[140  89 101 137 152 120 188 141] -> j144
[173 120 168 130 125 125 169 134] -> j170
[121 136 156 105 101 103 120 125] -> j312
[121 111 185 122 104 110 191 171] -> j931
[123  79 165 153 123 110 122 112] -> j731
[172 111 185 119 104 110 191 171] -> j98
[196  81 158 119  99 117 160 140] -> j605
[172 106 121 115 148 126 185 109] -> j549
[140  89 101 135 152 111 118 125] -> j315
both j144 j605:  -> [140]
succ: [136] -> [156]
both j605 j98:  -> [119]

[122 138 107 130 133 108 109 138 141 151 163 126 139 124 142  75 146 113
 109 151 118 121 138 105 106 125 128 126 165 144 142 127 146 131] -> j657
[113 123 124 153 151 143  81 106  97 151 129 112 130 116 136 126 130 120
 125 124 114 150 133 129 145 122 132 114 117 127 128 137 133 136] -> j933
[132 121 142 139 131 122 142 128 122 134 115 137 123 120 118 135 124 149
 116 117 123 129 123 118 126 132 137 114  93 117 127 134 127 118] -> j381
[120 147 133 130 156 116 121 118 142 127 133 117 147 149 154 123 124 110
 128 146 124 110 119 102 121 120 130 141 138 122 132 132 148 126] -> j122
[120 138 125 122 127 137 123 122 122 123 118 124 115 114 132 135 124 117
 131 119 138 137 145 126 148 127 144 128 130 125 136 140 133 114] -> j95
[121 107 134 109  87 143 128 133  93 116 120 139 116  93 117 132 132 124
 140 118 125 182 176 127 140 130 142  95  96 126 143 137 119 137] -> j765
[137 127 135 146 113 126 131 144 119 143 135 127 123 114 120 119 123 142
 114 107 121 121 128 128 127 134 126 113 110 121 126 135 129 129] -> j189
[121 131 113 128 134  92 145 124 151 132 134 143 114 120 130  94 150 127
 100 135 157 118 121  94 105 137 140 130 156 166 145 131 141  90] -> j487
[122 135 127 145 137 137 140 136  72 109  83 153 122 127 121 120 117 160
 108  99 125 131 122 158 130 138 103 138  95  94 122 141 149 119] -> j165
[150 137 139  97 133 123 187 153 143 101 123 150 116 124  97 136 137 177
 127 120 112 106 117 158  91 134 116 150 109 113 124 112 129 113] -> j798
[117 126 139 126 123 121 118 122 112 109 141 133 157 149 150 127 138 112
 138 154 114 141 137 124 109 125 105 131 137 134 138 119 145 152] -> j468
[122 159 124 136 155 148  95 133 100 133 115  98 133 116 153 130  95 110
 136 106 107 119 143 118 153 115 138 128 103  79 131 165 151 131] -> j662
asked: [122 159 124 136 155 148  95 133 100 133 115  98 133 116 153 130  95 110
 136 106 107 119 143 118 153 115 138 128 103  79 131 165 151 131] -> j662
asked: [122 159 124 136 156 148  95 133 100 133 115  98 133 116 153 130  96 110
 136 106 107 119 143 118 153 115 137 128 103  79 132 165 152 131] -> j662
asked: [122 140 107 131 134 106 109 140 142 151 163 125 138 122 142  74 145 111
 108 149 119 123 140 106 105 126 127 125 163 144 143 128 147 131] -> j657

[100 109 140 142 119 110  85] = j16
[109 112 166 124 141 128 155] = j267
[150  88 123 108 125 144  66] = j801
[157  85 110 106 150 137 148] = j663
asked: [150  87 124 106 125 143  65] -> j801
both j267 j16:  -> [109]
asked: [111 112 167 124 140 128 156] -> j267

[86 88 73 81 66 88 72] = j790
[126 123 125 123 109 103 105] = j8
[123 122 110  98  88  81  85] = j655
[118 119 123 111  94 107 105] = j947
[126 143 121 139 125 132 147] = j839
[ 96 121 136 110 126 156 173] = j339
[159 144 127 129 118 109 103] = j524
[123 125 143 124 133 137 132] = j454
[107 115 118 127 151 158 166] = j703
both j655 j339:  -> [110]
both j655 j454:  -> [123]
asked: [123 122 110  98  88  81  85] -> j655
asked: [124 120 111  97  88  83  86] -> j655
asked: [106 115 118 126 151 158 166] -> j703

[114  95  90 134 112 147 141 142 142 158  96 154  98 120 113 134] = j93
[114  91  85  87  76 150 141 142 142 162 118 161  90 118 110 137] = j229
[114  95  90  91 112 147 141 142 142 158 120 157  94 119 113 137] = j111
[133  99  94  76 116 145 138 139  77 154  95 154  98 120 113 134] = j74
both j229 j74:  -> [76]
asked: [115  95  90 134 112 147 141 142 141 158  95 154  98 120 112 134] -> j93
both j74 j229:  -> [76]
asked: [134 100  94  76 115 145 137 139  77 154  95 154  98 120 113 134] -> j74
asked: [114  95  90 134 112 147 141 142 142 158  96 154  98 120 113 134] -> j93
asked: [113  91  85  88  76 151 142 141 144 162 120 161  90 119 108 136] -> j229

